[[125 135 118 123 132 119 124 147 134 128 128 138 147 122 131 112]
 [116 141 117 109 145 132 113 112 125 126 142 122 125 135 128 129]
 [150 143 149 149 124 124 106 112 118 137 121 122 140 125 133 145]
 [135 124 117 115 113 149 142 119 112 131 115 126 117 124 143 130]
 [149 148 148 128 106 128 149 148 147 128 144 131 141 137 130 114]
 [119 136 119 113 121 120 150 123 131 138 138 134 114 116 143 121]] | 150

[[139 121 109 116 145 114 111 128 144 113 144 141 115]
 [145 138 137 113 148 131 111 122 112 114 141 148 111]
 [119 135 135 136 108 134 148 126 132 148 111 112 141]
 [118 139 145 134 111 146 146 146 111 145 110 117 140]
 [142 126 128 108 148 127 110 122 118 109 141 148 109]
 [116 124 126 143 112 123 133 115 146 136 121 111 137]
 [109 114 117 144 112 113 140 109 150 138 118 110 133]
 [120 133 141 127 116 136 143 119 117 147 111 121 128]
 [148 142 142 109 146 138 110 124 109 115 141 147 108]
 [117 121 120 142 123 121 123 112 142 123 122 122 130]
 [138 143 148 117 124 145 137 143 112 137 133 125 135]] | 119

[[124 136 123 133 115 121 135 140 128]
 [136 130 131 131 130 140 136 136 131]
 [135 139 120 128 112 124 139 142 134]
 [127 134 128 143 121 124 125 143 127]
 [152 131 135 127 127 134 128 148 133]
 [127 123 121 143 119 127 135 141 123]
 [138 128 125 127 119 138 138 155 127]] | 135

[[132 133 123 122 138 138 128 129 134 125 126 134 137 134 132 128]
 [133 128 133 133 136 125 132 129 121 125 128 127 131 129 134 126]
 [136 125 127 130 137 130 131 134 120 124 124 124 135 126 135 127]
 [131 128 127 123 131 129 127 129 127 128 124 123 129 128 128 126]
 [131 133 129 120 129 134 129 123 139 128 132 134 133 124 130 136]
 [133 127 127 133 135 129 131 133 119 125 128 125 131 128 134 126]
 [127 123 125 121 127 127 122 128 130 130 119 132 134 135 133 128]
 [129 129 128 105 132 126 114 138 136 143 114 118 126 137 142 125]
 [130 130 125 122 128 134 128 129 132 128 128 124 129 124 128 131]] | 136

[[138 135 130 126 124 125 129 132 135 138 138 137 134 130]
 [134 135 136 139 141 143 144 141 136 129 121 114 111 110]
 [122 127 133 137 140 141 140 136 131 125 120 115 112 111]
 [111 118 124 130 134 136 141 141 140 142 143 144 146 146]
 [129 123 120 118 117 117 114 117 120 121 122 124 124 126]
 [131 132 132 133 132 132 134 131 127 125 124 122 123 124]
 [139 136 131 125 121 118 118 119 122 126 129 130 130 128]
 [127 114 105 101 103 110 114 124 131 131 127 124 119 121]
 [141 142 140 137 132 126 123 120 120 124 130 134 139 139]
 [141 136 130 123 117 112 107 109 115 121 129 137 141 142]
 [140 136 135 133 132 133 130 132 135 136 135 136 132 131]
 [138 137 138 137 135 133 128 126 123 120 118 117 114 112]] | 122
---
Input:
[[122 113 149 147 148 148]
 [124 141 107 108 109 109]]
Output: 107

Input:
[[141 138 140 136 113]
 [136 134 149 141 136]
 [129 112 104 118 130]]
Output: 149

Input:
[[149 123 147 145 125]
 [136 138 126 138 137]]
Output: 126

Input:
[[104 150 143 101 147 144 138]
 [108 147 143 105 142 140 137]]
Output: 143

Input:
[[111 141 123 136 151]
 [122 125 135 100 151]]
Output: 135

Input:
[[116 120 110 142 114 124 136]
 [143 123 135 117 131 118 152]]
Output: 135

Input:
[[141 136 135 146 138 137]
 [143 144 149 136 142 142]
 [137 145 144 136 137 137]]
Output: 149

Input:
[[106 131 125 127 147]
 [110 131 126 129 157]
 [109 130 127 130 110]]
Output: 126

Input:
[[129 144 139 152]
 [141 126 145 146]]
Output: 145
---
[[134 130 153 122 127]
 [122 128 120 126 125]
 [137 130 139 127 129]] Out: 153

[[123  99 127 157 110 102 127]
 [130 125 131 145 122 117 120]
 [113 130 125 124 127 118 135]] Out: 110

[[118 123 128 118 125]
 [109 144 137 112 152]
 [112 118 138 157 131]] Out: 128

[[131 138 154 140]
 [100 152 127 121]
 [113 128 115 107]] Out: 138

[[123 131 154 128 122 136]
 [128 124 128 138 122 129]
 [131 127 122 126 110 140]] Out: 128

[[155 136 128 128 127 133]
 [147 148 129 128 128 128]
 [129 128 131 153 141 128]] Out: 128

[[124 153 131 156]
 [128 123 126 114]
 [124 135 126 119]] Out: 153
---
[103 102 149 123 114] >> 102
[127 146 128 100 118] >> 146
[142 104 149 117 107] >> 104
[128 128 147 102 142] >> 128
[110 140 127 150 132] >> 140
[146 107 100 125 124] >> 107
[141 120 103 107 134] >> 120
[107 115 121 100 157] >> 115
[128 104 143 111 143] >> 104
---
[[111 132 133 122 128 131 120 120 133 126 116 137]
 [108 136 138 127 132 128 121 124 124 122 127 137]
 [114 139 136 122 128 129 121 120 131 129 121 142]
 [123 151 135 131 131 121 120 122 120 133 133 134]
 [120 128 131 134 131 126 127 131 120 122 136 122]
 [132 151 131 132 129 120 123 122 122 138 133 132]
 [114 143 138 129 131 125 120 122 122 129 130 137]
 [120 124 132 132 131 129 130 133 122 119 136 127]] >> 132

[[125 126 122 125 124 128 128 130 122 132 123 116]
 [115 119 110 130 129 149 124 121 148 130 114 145]
 [114 120 112 130 128 150 118 122 146 126 111 145]
 [122 126 135 125 123 130 124 131 122 122 127 117]
 [127 126 118 124 132 129 131 127 125 135 125 117]
 [124 125 128 125 119 128 124 132 118 129 123 115]
 [112 121 112 132 127 150 117 122 145 127 109 147]
 [118 129 134 128 120 130 126 133 123 122 127 116]
 [121 128 130 126 134 131 131 128 130 124 131 118]
 [114 121 110 131 130 152 119 120 148 128 110 143]
 [114 122 109 132 131 150 123 120 149 131 111 145]] >> 121

[[134 128 134 123 116 136]
 [114 130 128 123 131 129]
 [127 128 127 110 137 143]
 [122 127 139 111 119 102]
 [129 130 129 118 126 133]] >> 127

[[128 128 123 114 132 132 116 133 129 126 126 123]
 [128 132 144 125 128 129 122 120 131 121 123 117]
 [130 135 126 120 125 152 133 134 135 132 118 119]
 [138 130 122 112 122 141 118 140 128 127 133 118]
 [130 130 127 116 134 131 117 127 129 129 125 124]
 [131 132 122 118 131 134 114 135 133 131 125 128]
 [133 135 131 119 129 134 122 131 132 130 124 115]
 [133 132 123 117 129 140 114 127 131 132 129 126]
 [129 131 135 127 126 132 122 129 128 135 127 137]
 [132 127 115 115 131 118 108 145 130 130 125 123]
 [136 136 114 112 129 131 108 119 116 141 127 124]
 [134 132 124 117 127 137 120 134 128 132 125 112]] >> 132

[[133 144 122 124 121 137]
 [122 148 112 119 126 136]
 [150 106 147 148 108 147]
 [124 115 128 114 109 142]
 [144 109 146 127 123 110]
 [129 109 141 128 123 130]
 [110 116 128 121 111 137]
 [122 136 124 108 137 116]
 [148 117 144 130 113 147]
 [134 142 122 116 147 112]
 [117 119 119 113 112 148]
 [144 110 144 137 123 137]] >> 134

[[109 120 120 130 124 131 131 121 135 149 106]
 [114 115 132 130 128 132 126 118 140 142 119]
 [128 140 131 125 133 112 135 144 117 118 133]
 [112 141 132 125 128 109 134 155 119 140 110]
 [138 122 128 128 123 143 126 107 135 122 143]
 [115 129 127 121 133 107 127 145 122 143 117]] >> 112
---
[[152 121 128 129 123]
 [102 133 127 125 134]] ans = 123

[[130 149 108 115]
 [142 115 135 146]] ans = 142

[[150 135 113 143]
 [146 117 126 135]
 [140 116 137 125]] ans = 146

[[120 110 150 136]
 [123 142 114 129]] ans = 123

[[113 147 140 151 103 104]
 [118 148 134 113 125 122]
 [107 157 154 142 132 128]] ans = 103

[[115 152 146 114 142]
 [121 141 139 119 137]
 [110 143 143 152 110]] ans = 142

[125 148 130 102 119 130] ans = 119

[[129 129 142 134 130]
 [128 137 135 134 134]
 [134 131 150 134 137]] ans = 130

[128 133 129 140 105 113] ans = 105

[[128 128 118 156 129]
 [121 129 137 106 119]
 [138 123 146 113 136]] ans = 129
